[[116 137 154 124 115 132 148 129 112 124 139]
 [120 118 110 122 124 132 129 137 139 144 142]]
=>
[[139 124 112 129 148 132 115 124 154 137 116]
 [142 144 139 137 129 132 124 122 110 118 120]]

[[116 150 124 124 123 123 132 131]
 [131 121 127 127 134 131 123 133]
 [123 128 122 137 133 131 125 139]
 [117 147 139 131 124 129 123 130]]
=>
[[131 132 123 123 124 124 150 116]
 [133 123 131 134 127 127 121 131]
 [139 125 131 133 137 122 128 123]
 [130 123 129 124 131 139 147 117]]

[[128 127]
 [151 130]
 [128 128]
 [128 128]
 [126 127]
 [130 134]
 [130 130]
 [128 128]]
=>
[[127 128]
 [130 151]
 [128 128]
 [128 128]
 [127 126]
 [134 130]
 [130 130]
 [128 128]]

[[151 125 127 130]
 [144 137 128 125]
 [139 128 127 129]
 [133 117 126 131]
 [142 131 127 125]
 [143 123 126 136]
 [138 134 128 129]
 [147 122 125 136]
 [125 117 126 135]
 [126 119 126 132]
 [145 131 127 125]
 [137 126 128 126]]
=>
[[130 127 125 151]
 [125 128 137 144]
 [129 127 128 139]
 [131 126 117 133]
 [125 127 131 142]
 [136 126 123 143]
 [129 128 134 138]
 [136 125 122 147]
 [135 126 117 125]
 [132 126 119 126]
 [125 127 131 145]
 [126 128 126 137]]

[[124 123 148 144]
 [126 145 103 109]
 [125 135 110 103]
 [124 126 149 146]
 [123 128 138 123]]
=>
[[144 148 123 124]
 [109 103 145 126]
 [103 110 135 125]
 [146 149 126 124]
 [123 138 128 123]]

[[120 125 126 134 124 134 123 132 132 129 132 120 128 130 121]
 [128 115 118 119 127 125 129 143 123 140 139 124 131 132 125]
 [128 127 134 155 133 121 131 134 130 142 130 124 146 122 126]
 [147 124 134 129 142 126 144 119 120 132 119 142 141 123 145]]
=>
[[121 130 128 120 132 129 132 132 123 134 124 134 126 125 120]
 [125 132 131 124 139 140 123 143 129 125 127 119 118 115 128]
 [126 122 146 124 130 142 130 134 131 121 133 155 134 127 128]
 [145 123 141 142 119 132 120 119 144 126 142 129 134 124 147]]

[[131 125 125 125 131 128 132 128 132 128 141]
 [141 133 119 139 105 118 120 140 127 114 152]
 [127 122 137 136 143 118 124 107 136 135 133]]
=>
[[141 128 132 128 132 128 131 125 125 125 131]
 [152 114 127 140 120 118 105 139 119 133 141]
 [133 135 136 107 124 118 143 136 137 122 127]]

[[141 110 149 119 145 117 107 115 110 142 139 103]
 [101 122 120 146 113 132 134 133 129 109 100 136]]
=>
[[103 139 142 110 115 107 117 145 119 149 110 141]
 [136 100 109 129 133 134 132 113 146 120 122 101]]
---
[[113 139 146 137 109]
 [139 102 119 123 149]]
=>
[[139 102 119 123 149]]

[[125 116 130 126 109 138 124 117 133 139 125 123 122 120 125 124]
 [128 139 121 127 138 138 118 111 112 129 133 117 131 135 118 150]
 [142 131 134 143 130 120 137 131 132 126 145 138 137 133 141 117]
 [143 145 125 141 137 125 134 125 121 119 145 134 143 144 134 138]]
=>
[[128 139 121 127 138 138 118 111 112 129 133 117 131 135 118 150]
 [143 145 125 141 137 125 134 125 121 119 145 134 143 144 134 138]]

[[126 129 121 121 135 119 137 142 124 137 144 127 144 153]
 [122 136 138 118 148 132 134 146 127 138 144 144 127 125]]
=>
[[122 136 138 118 148 132 134 146 127 138 144 144 127 125]]

[[103 128 115 100 127 118 108 148 133 131]
 [138 132 137 139 138 132 137 131 108 120]
 [119 117 118 115 144 118 119 126 143 126]
 [119 139 122 115 107 133 119 146 129 138]
 [149 136 143 149 117 141 149 134 118 126]
 [123 141 128 121 116 134 126 156 136 105]
 [131 120 127 132 142 125 130 125 145 119]]
=>
[[138 132 137 139 138 132 137 131 108 120]
 [119 139 122 115 107 133 119 146 129 138]
 [123 141 128 121 116 134 126 156 136 105]]

[[125 129 126 133 124 124 134 122 124 107 124]
 [128 124 129 134 124 128 117 133 127 120 119]
 [121 134 121 137 123 128 142 127 137 133 126]
 [124 131 130 144 130 125 123 124 104 131 120]
 [134 127 125 131 142 132 126 131 128 127 134]
 [129 122 117 110 126 129 126 136 124 117 138]
 [126 124 122 129 134 127 117 125 128 128 117]]
=>
[[128 124 129 134 124 128 117 133 127 120 119]
 [124 131 130 144 130 125 123 124 104 131 120]
 [129 122 117 110 126 129 126 136 124 117 138]]

[[125 139 107 135 127 109 139]
 [149 119 104 115 151 155 124]
 [144 132 112 129 141 138 116]
 [147 125 110 130 147 121 107]
 [106 126 148 156 133 110 105]
 [148 149 132 108 107 137 152]
 [128 140 129 114 124 140 139]]
=>
[[149 119 104 115 151 155 124]
 [147 125 110 130 147 121 107]
 [148 149 132 108 107 137 152]]
